Here is a tiny trained network, its code and every weight. The questions are about switching its units off for an input and a class, where a switched-off unit gives its printed mean instead of its output.

import numpy as np


def w(rows, s, z=0):
    codes = np.array(rows[::2]) - 128.0
    scale = np.full(codes.shape[1], s)
    scale[-1] = z or s
    return codes * scale


def f(y):
    return y / 2 * (1 + np.tanh(0.7978845608 * (y + 0.044715 * y**3)))


def log_softmax(a):
    a = a - a.max(-1, keepdims=True)
    return a - np.log(np.exp(a).sum(-1, keepdims=True))


def net(x, mask):
    res = np.array(x, float).reshape(1, 8) / 4 @ E
    y = f(res @ A[0][:, :-1].T + A[0][:, -1])
    res = res + np.where(mask, y, B[0][:, -1]) @ B[0][:, :-1]
    return log_softmax(res[-1] @ U[:, :-1].T + U[:, -1])


A, B = {}, {}
E = w([
[15,100,30,240,133,141,21],'x0',
[126,132,126,126,131,133,130],'x1',
[144,30,46,118,34,185,202],'x2',
[130,125,130,131,129,126,128],'x3',
[223,255,42,163,72,60,139],'x4',
[185,53,29,62,242,56,115],'x5',
[135,121,133,136,125,122,127],'x6',
[33,136,128,138,132,14,242],'x7',
],0.0081)
A[0] = w([
[132,174,153,51,153,165,218,122],'n1',
[67,149,176,175,46,171,113,228],'n2',
[59,133,57,165,122,165,109,109],'n3',
[171,152,173,77,118,139,204,81],'n4',
[120,111,135,93,147,185,103,99],'n5',
[193,123,131,143,155,205,66,85],'n6',
[158,110,102,91,227,78,102,164],'n7',
[24,68,176,77,146,112,141,176],'n8',
[112,76,65,130,36,161,175,35],'n9',
[143,213,47,162,97,43,152,121],'n10',
[110,129,77,183,175,176,94,151],'n11',
[178,51,105,101,247,101,79,158],'n12',
[64,137,92,201,135,136,108,65],'n13',
[165,136,120,121,131,216,93,99],'n14',
[191,186,81,157,94,117,137,5],'n15',
[46,117,119,157,139,12,234,94],'n16',
[73,52,205,104,168,165,92,31],'n17',
[197,200,40,171,90,71,108,72],'n18',
[34,139,152,129,146,67,220,132],'n19',
[167,128,148,101,120,162,48,152],'n20',
[68,151,82,189,110,139,68,197],'n21',
[203,111,202,52,137,129,162,100],'n22',
[111,176,218,144,56,213,157,177],'n23',
[115,237,244,171,255,72,56,47],'n24',
[71,25,167,109,190,158,166,10],'n25',
[158,45,61,140,56,199,219,60],'n26',
[103,88,163,126,159,161,125,58],'n27',
[69,98,38,143,134,111,68,132],'n28',
[163,158,168,38,133,114,123,160],'n29',
[101,159,198,157,57,160,128,59],'n30',
[167,122,86,100,216,96,107,142],'n31',
[163,150,171,86,75,169,229,181],'n32',
[192,115,142,140,153,169,120,61],'n33',
[173,181,103,128,107,119,142,88],'n34',
[134,87,53,84,154,88,142,104],'n35',
[168,54,52,78,185,121,156,110],'n36',
],0.0095,0.0021)
B[0] = w([
[112,41,125,133,150,84,94,192],'n1',
[69,163,126,160,131,108,156,208],'n2',
[120,50,151,125,143,74,91,192],'n3',
[118,89,144,99,144,73,82,197],'n4',
[142,143,124,108,116,148,143,158],'n5',
[152,156,39,89,38,147,56,195],'n6',
[83,178,134,170,101,107,138,222],'n7',
[159,127,138,92,116,200,142,212],'n8',
[164,159,84,135,236,135,184,204],'n9',
[148,131,188,82,104,185,130,221],'n10',
[144,66,105,108,121,81,103,186],'n11',
[73,158,138,173,102,104,170,250],'n12',
[115,87,148,125,161,65,47,185],'n13',
[147,179,75,121,73,138,98,178],'n14',
[127,114,191,77,102,168,149,186],'n15',
[180,170,51,107,57,142,42,234],'n16',
[151,113,195,92,102,204,152,205],'n17',
[144,128,230,87,84,172,167,224],'n18',
[167,163,34,112,52,152,76,210],'n19',
[163,172,71,128,95,140,115,184],'n20',
[125,86,174,114,171,88,97,206],'n21',
[145,94,146,130,123,38,58,212],'n22',
[70,157,132,189,116,102,161,225],'n23',
[192,166,87,152,254,169,184,236],'n24',
[140,114,195,71,82,164,160,214],'n25',
[189,155,98,153,248,172,168,231],'n26',
[157,131,170,107,105,163,133,161],'n27',
[113,65,160,128,160,107,96,215],'n28',
[109,100,135,137,172,82,69,186],'n29',
[35,163,133,216,60,83,156,188],'n30',
[78,142,136,165,107,111,180,210],'n31',
[118,112,133,134,169,85,92,222],'n32',
[158,132,97,81,107,102,88,157],'n33',
[131,99,181,100,112,126,164,171],'n34',
[82,145,118,168,102,128,174,200],'n35',
[67,163,137,211,104,79,179,225],'n36',
],0.0087,0.012)
U = w([
[54,139,136,193,85,105,170,103],'0',
[146,22,155,101,163,65,43,96],'1',
[169,95,223,50,81,207,153,95],'2',
[189,141,6,91,46,158,51,100],'3',
[193,134,89,139,252,165,164,254],'4',
],0.012,0.0057)

Each question gives the input, the list of numbers given to net, and the class t.
The units are the neurons (one row each of A and B). Each row of codes is followed by its name. A weight is (code - 128) times the scale printed after its matrix; where a second scale follows, it is the last column's (A, B and U).
mask holds one flag per neuron, in row order. A switched-off neuron (its flag False) gives its mean, the last column of its row in B, instead of its output. The means were averaged over made-up inputs and are rounded, as every weight is.
A unit's drop is (log p(t) with every unit on - log p(t) with that unit switched off) / (log p(t) with every unit on - log p(t) with every unit switched off).
The circuit of an input: a set's keep is (log p(t) with only the set's units on - log p(t) with every unit switched off) / (log p(t) with every unit on - log p(t) with every unit switched off). Starting from the 12 units with the biggest drops (on a tie, the unit counted first), units are removed one at a time, each time the one whose removal leaves the highest keep (on an exact tie, the one counted first), for as long as the keep stays at least 0.8.
units of the circuit, in order: the units of the circuit, biggest drop first
unit that matters most: the unit with the biggest drop
top k neurons: the k neurons with the biggest drops, biggest first
drop of u: that unit's drop, to one decimal
input [7,6,-6,-5,-1,-5,-4,-8], class 3: units of the circuit, in order -> [n6]
input [-4,1,-2,-4,-4,-1,2,2], class 1: top 3 neurons -> [n18 n22 n1]
input [-7,-7,-1,0,8,-8,-3,-3], class 0: top 2 neurons -> [n23 n30]
input [3,2,2,2,-2,4,-7,6], class 3: top 2 neurons -> [n16 n19]
input [0,-8,3,-8,-7,6,-3,4], class 2: top 2 neurons -> [n25 n8]
input [-1,2,-2,-8,0,-5,-2,6], class 3: units of the circuit, in order -> [n19 n16]
input [1,3,2,-1,2,8,3,-8], class 0: top 4 neurons -> [n36 n12 n31 n16]
input [7,7,4,-1,-1,-4,3,-7], class 1: top 4 neurons -> [n21 n3 n16 n13]
input [-3,-6,-5,-8,-6,3,7,-6], class 2: top 3 neurons -> [n17 n16 n19]
input [-4,-5,-8,-4,-7,-8,6,-7], class 0: top 2 neurons -> [n30 n23]
input [6,1,2,5,-6,-3,2,-7], class 3: top 3 neurons -> [n6 n14 n20]
input [6,2,-3,-2,3,2,1,-6], class 1: top 2 neurons -> [n21 n16]
input [-3,-7,7,-8,-2,-2,-1,-8], class 3: top 2 neurons -> [n6 n14]
input [-2,-5,2,3,6,4,-2,-6], class 2: unit that matters most -> n18
input [-1,2,-7,-7,-2,6,-2,-1], class 4: top 2 neurons -> [n24 n30]
input [3,-6,-5,8,-3,7,-3,-7], class 0: top 3 neurons -> [n12 n31 n16]
input [2,-8,0,-4,-6,3,8,-6], class 2: top 4 neurons -> [n17 n16 n25 n19]
input [-3,5,7,6,2,-8,-1,-3], class 0: top 4 neurons -> [n30 n23 n24 n2]
input [5,8,-6,5,-7,2,4,2], class 2: drop of n25 -> 0.2
input [4,6,-8,-2,-7,-7,3,2], class 4: units of the circuit, in order -> [n24]
input [-4,-7,-8,8,-1,-7,6,4], class 4: drop of n24 -> 2.4
input [-5,4,-3,-3,2,-6,3,8], class 3: drop of n19 -> 0.5
input [6,3,-7,5,-2,5,-8,0], class 4: drop of n22 -> 0.3
